Below are the code and all the weights of a small trained network. Each question names an input and a target symbol and asks about switching units off, where a switched-off unit gives its printed mean instead of its output.

import numpy as np


def w(rows, s, z=0):
    codes = np.array(rows[::2]) - 128.0
    scale = np.full(codes.shape[1], s)
    scale[-1] = z or s
    return codes * scale


def f(y):
    return np.maximum(y, 0)


def softmax(a):
    e = np.exp(a - a.max(-1, keepdims=True))
    return e / e.sum(-1, keepdims=True)


def log_softmax(a):
    a = a - a.max(-1, keepdims=True)
    return a - np.log(np.exp(a).sum(-1, keepdims=True))


def net(x, mask):
    ids = ['ΓΔΣΦαζημξτ'.index(c) for c in x.split()]
    T = len(ids)
    res = E[ids] + P[:T]
    q, k, v = (res @ M[0].T for M in (Q, K, V))
    z = softmax(np.where(np.tri(T) > 0, q @ k.T / 3**0.5, -1e9)) @ v
    res = res + np.where(mask[0], z, O[0][:, -1]) @ O[0][:, :-1]
    y = f(res @ A[0][:, :-1].T + A[0][:, -1])
    res = res + np.where(mask[1:9], y, B[0][:, -1]) @ B[0][:, :-1]
    return log_softmax(res[-1] @ U[:, :-1].T + U[:, -1])


Q, K, V, O, A, B = {}, {}, {}, {}, {}, {}
E = w([
[52,144,181],'Γ',
[184,137,105],'Δ',
[123,212,173],'Σ',
[66,1,148],'Φ',
[73,61,166],'α',
[107,94,174],'ζ',
[109,64,143],'η',
[161,136,130],'μ',
[56,21,161],'ξ',
[87,129,170],'τ',
],0.016)
P = w([
[254,42,229],'0',
[95,92,166],'1',
[15,42,210],'2',
[187,112,127],'3',
[73,117,162],'4',
[153,75,145],'5',
[167,186,168],'6',
[91,84,179],'7',
[86,116,191],'8',
[147,1,164],'9',
[104,128,198],'10',
[113,2,194],'11',
],0.0083)
Q[0] = w([
[199,159,181],'h1',
[171,108,249],'h1',
[89,108,230],'h1',
],0.013)
K[0] = w([
[136,140,168],'h1',
[199,94,180],'h1',
[152,122,252],'h1',
],0.014)
V[0] = w([
[224,251,245],'h1',
[81,209,38],'h1',
[123,1,96],'h1',
],0.013)
O[0] = w([
[137,42,145,158],'h1',
[77,66,82,6],'h1',
[110,246,114,175],'h1',
],0.014,0.021)
A[0] = w([
[100,190,91,203],'n1',
[249,128,129,253],'n2',
[178,133,189,86],'n3',
[123,8,115,176],'n4',
[161,142,86,133],'n5',
[196,129,130,122],'n6',
[122,124,124,91],'n7',
[137,150,132,42],'n8',
],0.012,0.0055)
B[0] = w([
[130,6,109,244],'n1',
[116,96,150,248],'n2',
[120,134,77,253],'n3',
[156,135,91,226],'n4',
[107,128,180,141],'n5',
[94,123,89,179],'n6',
[97,129,160,128],'n7',
[116,184,80,173],'n8',
],0.013,0.02)
U = w([
[126,107,186,65],'Γ',
[78,86,162,48],'Δ',
[125,83,115,221],'Σ',
[23,111,19,60],'Φ',
[217,181,115,134],'α',
[253,193,165,108],'ζ',
[29,98,68,175],'η',
[96,96,165,41],'μ',
[92,150,22,149],'ξ',
[164,129,168,2],'τ',
],0.008,0.005)

Each question gives the input, a string of symbols that net reads in full, and the target symbol t.
The units are the heads (3 rows each of Q, K, V and O) and the neurons (one row each of A and B). Each row of codes is followed by its name. A weight is (code - 128) times the scale printed after its matrix; where a second scale follows, it is the last column's (O, A, B and U).
mask holds one flag per unit, heads first, then neurons. A switched-off unit (its flag False) gives its mean, the last column of its rows in O or B, instead of its output. The means were averaged over made-up inputs and are rounded, as every weight is.
A unit's drop is (log p(t) with every unit on - log p(t) with that unit switched off) / (log p(t) with every unit on - log p(t) with every unit switched off).
The circuit of an input: a set's keep is (log p(t) with only the set's units on - log p(t) with every unit switched off) / (log p(t) with every unit on - log p(t) with every unit switched off). Starting from all 9 units, units are removed one at a time, each time the one whose removal leaves the highest keep (on an exact tie, the one counted first), for as long as the keep stays at least 0.8.
units of the circuit, in order: the units of the circuit, biggest drop first
top k neurons: the k neurons with the biggest drops, biggest first
drop when u is switched off: that unit's drop, to one decimal
input Φ Σ Φ, target ξ: units of the circuit, in order	(h1)
input Σ τ Γ, target Σ: units of the circuit, in order	(h1; n4)
input Φ ξ Φ Δ Σ, target Φ: top 3 neurons	(n1; n8; n4)
input Φ α Σ α ζ ζ ξ η μ ξ τ Γ, target ξ: top 2 neurons	(n8; n1)
input Σ Σ ξ ξ ζ τ Σ Σ, target Σ: top 2 neurons	(n4; n8)
input Σ Σ Φ Σ ξ ζ μ, target Σ: top 2 neurons	(n8; n2)
input Σ Σ Σ Φ ξ, target Σ: top 2 neurons	(n4; n8)
input Φ Φ ζ, target ξ: top 3 neurons	(n1; n8; n2)
input Σ Γ Σ ξ ξ Σ Δ α ζ, target Σ: drop when n5 is switched off	0.0
input Σ μ ξ Γ Σ Φ η ξ α Σ Γ, target Σ: drop when n4 is switched off	0.3
input Σ μ τ Σ ζ Σ Σ Σ α, target Σ: drop when n4 is switched off	0.4
input ξ η α, target ξ: drop when n2 is switched off	0.3
